Here is a tiny trained network, its code and every weight. The questions are about switching its units off for an input and a target symbol, where a switched-off unit gives its printed mean instead of its output.

import numpy as np


def w(rows, s, z=0):
    codes = np.array(rows[::2]) - 128.0
    scale = np.full(codes.shape[1], s)
    scale[-1] = z or s
    return codes * scale


def f(y):
    return y / 2 * (1 + np.tanh(0.7978845608 * (y + 0.044715 * y**3)))


def softmax(a):
    e = np.exp(a - a.max(-1, keepdims=True))
    return e / e.sum(-1, keepdims=True)


def log_softmax(a):
    a = a - a.max(-1, keepdims=True)
    return a - np.log(np.exp(a).sum(-1, keepdims=True))


def net(x, mask):
    ids = ['ΘΛΣαβγζημξπτψ'.index(c) for c in x.split()]
    T = len(ids)
    res = E[ids] + P[:T]
    u = 0
    for l in range(2):
        q, k, v = (res @ M[l].T for M in (Q, K, V))
        z = softmax(np.where(np.tri(T) > 0, q @ k.T / 4**0.5, -1e9)) @ v
        res = res + np.where(mask[u], z, O[l][:, -1]) @ O[l][:, :-1]
        u += 1
        y = f(res @ A[l][:, :-1].T + A[l][:, -1])
        res = res + np.where(mask[u : u + 16], y, B[l][:, -1]) @ B[l][:, :-1]
        u += 16
    return log_softmax(res[-1] @ U[:, :-1].T + U[:, -1])


Q, K, V, O, A, B = {}, {}, {}, {}, {}, {}
E = w([
[147,111,80,152],'Θ',
[70,96,77,93],'Λ',
[137,138,151,145],'Σ',
[157,108,102,137],'α',
[186,179,143,249],'β',
[25,65,156,161],'γ',
[136,142,196,194],'ζ',
[132,168,117,93],'η',
[124,172,133,70],'μ',
[184,105,133,124],'ξ',
[66,212,180,162],'π',
[109,136,161,167],'τ',
[141,152,105,112],'ψ',
],0.019)
P = w([
[205,204,175,47],'0',
[144,56,57,255],'1',
[147,79,75,226],'2',
[151,76,89,220],'3',
[150,84,99,208],'4',
[157,73,125,196],'5',
[149,69,126,192],'6',
[153,68,127,191],'7',
[156,55,138,184],'8',
[149,77,141,170],'9',
],0.0071)
Q[0] = w([
[145,172,98,70],'0.h1',
[171,104,133,253],'0.h1',
[232,201,97,130],'0.h1',
[133,162,79,85],'0.h1',
],0.0068)
K[0] = w([
[95,75,154,158],'0.h1',
[125,90,136,120],'0.h1',
[251,187,101,111],'0.h1',
[143,117,95,125],'0.h1',
],0.011)
V[0] = w([
[104,216,70,175],'0.h1',
[95,84,33,140],'0.h1',
[183,253,78,206],'0.h1',
[106,157,209,46],'0.h1',
],0.0075)
O[0] = w([
[75,115,199,133,167],'0.h1',
[121,51,203,151,161],'0.h1',
[191,147,190,40,233],'0.h1',
[134,254,53,183,4],'0.h1',
],0.0084,0.0035)
A[0] = w([
[160,102,144,197,128],'0.n1',
[118,150,185,207,151],'0.n2',
[223,142,152,169,125],'0.n3',
[60,100,132,83,191],'0.n4',
[127,80,82,176,165],'0.n5',
[171,186,106,114,203],'0.n6',
[175,168,117,55,114],'0.n7',
[176,153,156,143,124],'0.n8',
[49,115,31,55,186],'0.n9',
[255,70,74,99,254],'0.n10',
[126,184,223,157,117],'0.n11',
[172,159,183,224,145],'0.n12',
[135,201,138,149,91],'0.n13',
[116,67,242,178,155],'0.n14',
[62,211,87,161,85],'0.n15',
[130,102,126,12,246],'0.n16',
],0.0099,0.0054)
B[0] = w([
[155,185,157,82,173],'0.n1',
[130,75,143,84,161],'0.n2',
[111,146,90,121,173],'0.n3',
[123,159,136,159,153],'0.n4',
[135,209,165,129,173],'0.n5',
[80,77,118,137,151],'0.n6',
[120,129,86,148,142],'0.n7',
[105,153,88,112,146],'0.n8',
[254,151,163,199,141],'0.n9',
[64,152,160,179,246],'0.n10',
[133,156,117,77,153],'0.n11',
[137,146,118,87,172],'0.n12',
[101,171,111,105,133],'0.n13',
[145,145,85,123,230],'0.n14',
[112,155,123,116,132],'0.n15',
[113,130,147,225,186],'0.n16',
],0.0098,0.012)
Q[1] = w([
[209,71,248,78],'1.h1',
[129,69,100,90],'1.h1',
[85,166,115,253],'1.h1',
[215,155,247,249],'1.h1',
],0.0069)
K[1] = w([
[94,74,115,173],'1.h1',
[137,146,128,63],'1.h1',
[87,125,9,117],'1.h1',
[49,188,37,183],'1.h1',
],0.011)
V[1] = w([
[100,225,85,112],'1.h1',
[196,174,249,112],'1.h1',
[175,182,12,161],'1.h1',
[254,241,174,86],'1.h1',
],0.0049)
O[1] = w([
[161,100,181,110,255],'1.h1',
[121,199,170,127,89],'1.h1',
[176,89,126,88,211],'1.h1',
[109,147,247,97,146],'1.h1',
],0.014,0.0088)
A[1] = w([
[7,167,141,145,246],'1.n1',
[96,184,106,171,236],'1.n2',
[81,214,88,97,6],'1.n3',
[164,141,206,41,25],'1.n4',
[192,76,121,97,86],'1.n5',
[179,144,69,203,225],'1.n6',
[207,178,161,123,23],'1.n7',
[116,196,147,144,92],'1.n8',
[159,148,240,148,197],'1.n9',
[117,129,151,139,250],'1.n10',
[155,134,128,173,130],'1.n11',
[61,158,211,116,96],'1.n12',
[173,123,119,183,186],'1.n13',
[93,107,167,141,25],'1.n14',
[201,105,194,178,156],'1.n15',
[146,121,125,159,252],'1.n16',
],0.011,0.0047)
B[1] = w([
[91,226,153,75,154],'1.n1',
[73,165,207,129,154],'1.n2',
[145,98,72,196,139],'1.n3',
[134,176,174,158,219],'1.n4',
[146,251,207,147,167],'1.n5',
[147,84,205,195,169],'1.n6',
[176,19,141,239,164],'1.n7',
[73,127,114,178,141],'1.n8',
[100,131,34,104,249],'1.n9',
[40,143,117,17,165],'1.n10',
[170,110,98,33,146],'1.n11',
[160,127,31,195,169],'1.n12',
[106,69,116,123,166],'1.n13',
[144,222,137,254,139],'1.n14',
[118,184,33,112,231],'1.n15',
[110,63,165,13,165],'1.n16',
],0.0057,0.019)
U = w([
[127,117,87,83,163],'Θ',
[186,95,75,177,139],'Λ',
[108,113,26,75,97],'Σ',
[115,102,143,155,188],'α',
[185,189,176,222,4],'β',
[135,108,92,100,132],'γ',
[196,170,233,114,109],'ζ',
[140,140,70,126,140],'η',
[84,142,92,114,157],'μ',
[127,153,78,176,67],'ξ',
[67,172,102,88,83],'π',
[134,129,138,40,223],'τ',
[88,142,249,167,131],'ψ',
],0.011,0.0041)

Each question gives the input, a string of symbols that net reads in full, and the target symbol t.
The units are the heads (4 rows each of Q, K, V and O) and the neurons (one row each of A and B). Each row of codes is followed by its name. A weight is (code - 128) times the scale printed after its matrix; where a second scale follows, it is the last column's (O, A, B and U).
mask holds one flag per unit, layer by layer, with each layer's heads first. A switched-off unit (its flag False) gives its mean, the last column of its rows in O or B, instead of its output. The means were averaged over made-up inputs and are rounded, as every weight is.
A unit's drop is (log p(t) with every unit on - log p(t) with that unit switched off) / (log p(t) with every unit on - log p(t) with every unit switched off).
The circuit of an input: a set's keep is (log p(t) with only the set's units on - log p(t) with every unit switched off) / (log p(t) with every unit on - log p(t) with every unit switched off). Starting from the 12 units with the biggest drops (on a tie, the unit counted first), units are removed one at a time, each time the one whose removal leaves the highest keep (on an exact tie, the one counted first), for as long as the keep stays at least 0.8.
circuit, biggest first: the units of the circuit, biggest drop first
top k neurons: the k neurons with the biggest drops, biggest first
k most important neurons of layer l: the k neurons of layer l with the biggest drops, biggest first
input μ ψ Λ π μ, target ζ: top 2 neurons : (1.n5; 0.n7)
input Λ η Θ π α μ, target π: circuit, biggest first : (1.h1; 1.n6)
input Λ η Θ, target π: 4 most important neurons of layer 0 : (0.n9; 0.n10; 0.n5; 0.n14)
input β μ η ξ, target ξ: top 3 neurons : (1.n9; 0.n3; 0.n10)
input μ Θ Σ ζ Λ α ξ Σ ξ ψ, target ζ: circuit, biggest first : (1.h1; 0.h1; 0.n7)
input μ α ξ, target ζ: circuit, biggest first : (1.h1; 0.h1)
input Θ ξ ψ ζ, target ζ: circuit, biggest first : (0.n10; 0.n1)
input β Θ Θ α, target ξ: 3 most important neurons of layer 1 : (1.n9; 1.n12; 1.n15)
input Λ β Θ Θ μ Λ τ μ ξ, target π: top 3 neurons : (0.n9; 0.n10; 1.n1)
input μ β μ Θ Λ τ Σ μ α α, target ζ: top 2 neurons : (0.n7; 0.n6)
input Θ Θ β α η, target ψ: circuit, biggest first : (1.h1; 0.h1; 1.n15)
input Λ μ η Λ ξ, target π: 3 most important neurons of layer 0 : (0.n9; 0.n10; 0.n14)
input μ ζ Λ Λ α, target ζ: circuit, biggest first : (1.h1; 0.h1)
input β α Θ η τ Θ ξ ψ, target ξ: top neuron : (1.n9)
input ξ Λ Λ Θ ξ ξ μ ξ, target Λ: circuit, biggest first : (1.h1; 1.n6)
input π ξ γ, target β: circuit, biggest first : (1.h1; 0.h1; 1.n14; 1.n12)
input Λ Θ ψ ζ Σ ξ Θ, target π: top 2 neurons : (0.n9; 0.n5)
input Θ Θ γ ζ, target ζ: top 3 neurons : (0.n14; 0.n10; 1.n9)
input Θ μ β Σ τ π π μ, target ψ: circuit, biggest first : (1.h1; 1.n15)
input β γ Θ Θ, target ξ: top 3 neurons : (1.n9; 1.n12; 0.n3)
input ξ ζ π Θ Θ Λ, target Λ: top 2 neurons : (0.n6; 0.n9)
input Θ β α Θ η, target ψ: top neuron : (0.n16)
input Θ Θ ξ η Λ Θ β Θ, target ψ: top neuron : (1.n9)
input Θ ξ Θ τ μ η Θ Θ ξ, target ψ: top 2 neurons : (0.n10; 1.n9)
input π γ ψ β μ, target β: top 3 neurons : (0.n16; 1.n4; 1.n14)
input ξ Σ μ β μ ψ Θ π Θ Θ, target Λ: top 4 neurons : (0.n6; 0.n7; 0.n1; 0.n10)
input β Λ μ, target ξ: 4 most important neurons of layer 1 : (1.n9; 1.n12; 1.n15; 1.n14)
input Θ μ β ξ Θ Λ ζ π, target π: circuit, biggest first : (1.h1; 1.n1)
